Here is a tiny trained network, its code and every weight. The questions are about switching its units off for an input and a class, where a switched-off unit gives its printed mean instead of its output.

import numpy as np


def w(rows, s, z=0):
    codes = np.array(rows[::2]) - 128.0
    scale = np.full(codes.shape[1], s)
    scale[-1] = z or s
    return codes * scale


def norm(h):
    return h / np.sqrt((h * h).mean(-1, keepdims=True) + 1e-5)


def f(y):
    return np.maximum(y, 0)


def log_softmax(a):
    a = a - a.max(-1, keepdims=True)
    return a - np.log(np.exp(a).sum(-1, keepdims=True))


def net(x, mask):
    res = np.array(x, float).reshape(1, 7) / 4 @ E
    u = 0
    for l in range(2):
        y = f(norm(res) @ A[l][:, :-1].T + A[l][:, -1])
        res = res + np.where(mask[u : u + 8], y, B[l][:, -1]) @ B[l][:, :-1]
        u += 8
    return log_softmax(norm(res)[-1] @ U[:, :-1].T + U[:, -1])


A, B = {}, {}
E = w([
[115,202,144,126,49,143,132,44,111],'x0',
[139,63,163,66,209,188,139,156,193],'x1',
[160,192,192,69,142,177,112,100,150],'x2',
[186,139,155,93,91,35,138,123,98],'x3',
[103,3,31,125,102,181,72,95,139],'x4',
[116,170,69,190,112,55,30,96,119],'x5',
[16,171,65,72,119,103,100,192,88],'x6',
],0.0043)
A[0] = w([
[97,197,140,58,148,83,58,137,131,77],'0.n0',
[116,205,187,77,63,97,123,89,122,105],'0.n1',
[51,136,92,130,40,152,61,76,136,5],'0.n2',
[116,116,125,156,93,30,102,122,112,49],'0.n3',
[43,97,61,111,172,127,200,179,97,214],'0.n4',
[109,83,74,149,179,122,3,158,135,52],'0.n5',
[177,72,71,204,130,96,170,104,96,57],'0.n6',
[182,107,125,170,140,19,110,138,130,49],'0.n7',
],0.0054,0.0019)
B[0] = w([
[134,195,188,137,149,123,181,111,98,199],'0.n0',
[50,156,192,116,220,161,116,174,189,236],'0.n1',
[246,141,99,145,137,3,71,140,160,211],'0.n2',
[100,142,38,118,134,129,70,172,159,193],'0.n3',
[35,100,43,173,216,163,90,111,111,252],'0.n4',
[84,161,161,107,188,96,246,115,58,224],'0.n5',
[120,142,193,108,104,82,48,132,89,202],'0.n6',
[114,80,100,134,32,37,103,31,99,195],'0.n7',
],0.0056,0.0038)
A[1] = w([
[174,27,153,107,146,144,63,59,173,117],'1.n0',
[63,158,66,199,91,68,119,115,120,109],'1.n1',
[142,149,68,173,143,90,121,135,88,59],'1.n2',
[127,232,250,119,109,138,214,118,140,115],'1.n3',
[52,138,187,90,158,124,78,203,130,248],'1.n4',
[210,102,87,161,191,179,106,121,253,98],'1.n5',
[169,19,198,129,47,88,148,101,118,70],'1.n6',
[72,96,39,165,142,43,108,131,151,115],'1.n7',
],0.0056,0.0014)
B[1] = w([
[41,126,154,138,220,199,159,160,125,206],'1.n0',
[170,3,137,79,88,154,126,112,179,238],'1.n1',
[134,96,127,156,86,117,92,161,167,189],'1.n2',
[155,163,147,110,103,69,175,162,46,254],'1.n3',
[135,165,123,172,87,185,164,74,119,236],'1.n4',
[125,90,59,157,133,162,108,136,154,195],'1.n5',
[86,223,141,120,146,116,155,130,107,178],'1.n6',
[210,120,163,140,70,112,81,80,158,255],'1.n7',
],0.0068,0.0049)
U = w([
[63,70,90,128,187,254,148,166,154,14],'0',
[148,251,226,111,122,103,200,140,86,254],'1',
[176,75,84,125,35,58,13,88,149,86],'2',
],0.008,0.0004)

Each question gives the input, the list of numbers given to net, and the class t.
The units are the neurons (one row each of A and B). Each row of codes is followed by its name. A weight is (code - 128) times the scale printed after its matrix; where a second scale follows, it is the last column's (A, B and U).
mask holds one flag per neuron, layer by layer. A switched-off neuron (its flag False) gives its mean, the last column of its row in B, instead of its output. The means were averaged over made-up inputs and are rounded, as every weight is.
A unit's drop is (log p(t) with every unit on - log p(t) with that unit switched off) / (log p(t) with every unit on - log p(t) with every unit switched off).
The circuit of an input: a set's keep is (log p(t) with only the set's units on - log p(t) with every unit switched off) / (log p(t) with every unit on - log p(t) with every unit switched off). Starting from the 12 units with the biggest drops (on a tie, the unit counted first), units are removed one at a time, each time the one whose removal leaves the highest keep (on an exact tie, the one counted first), for as long as the keep stays at least 0.8.
circuit, biggest first: the units of the circuit, biggest drop first
k most important neurons: the k neurons with the biggest drops, biggest first
k most important neurons of layer l: the k neurons of layer l with the biggest drops, biggest first
drop of u: that unit's drop, to one decimal
input [-4,5,-3,0,-5,6,1], class 2: circuit, biggest first : [0.n7]
input [-8,3,-5,-2,-6,1,-1], class 2: 4 most important neurons : [0.n7, 1.n7, 0.n1, 1.n0]
input [6,8,1,8,7,1,5], class 0: 4 most important neurons of layer 1 : [1.n0, 1.n3, 1.n2, 1.n1]
input [3,2,4,1,2,-2,-4], class 0: 4 most important neurons : [0.n5, 1.n0, 1.n5, 0.n0]
input [-6,8,0,1,-5,5,-5], class 0: circuit, biggest first : [1.n5, 1.n7]
input [-3,-3,-3,2,-1,-2,6], class 2: 3 most important neurons : [1.n7, 1.n0, 0.n1]
input [-6,-4,4,3,8,-1,-5], class 1: 3 most important neurons of layer 1 : [1.n6, 1.n1, 1.n5]
input [-4,-4,-6,-6,0,1,6], class 2: 2 most important neurons : [1.n7, 1.n0]
input [-1,6,-7,5,-4,-4,1], class 0: 3 most important neurons of layer 0 : [0.n4, 0.n2, 0.n6]
input [-3,-4,0,-6,5,-4,2], class 2: 2 most important neurons of layer 0 : [0.n1, 0.n2]
input [-6,-6,5,2,-4,5,-1], class 2: 2 most important neurons of layer 0 : [0.n7, 0.n3]
input [-3,6,3,7,3,4,-6], class 0: 3 most important neurons of layer 1 : [1.n0, 1.n3, 1.n5]
input [6,-8,-2,-8,4,-6,-3], class 2: drop of 0.n2 : 0.5
input [6,-4,0,-5,4,-6,1], class 2: most important neuron : [0.n2]
input [4,2,-4,6,2,-8,5], class 0: drop of 0.n4 : 0.2
input [4,4,-5,-3,-5,-1,7], class 0: drop of 0.n4 : 2.1
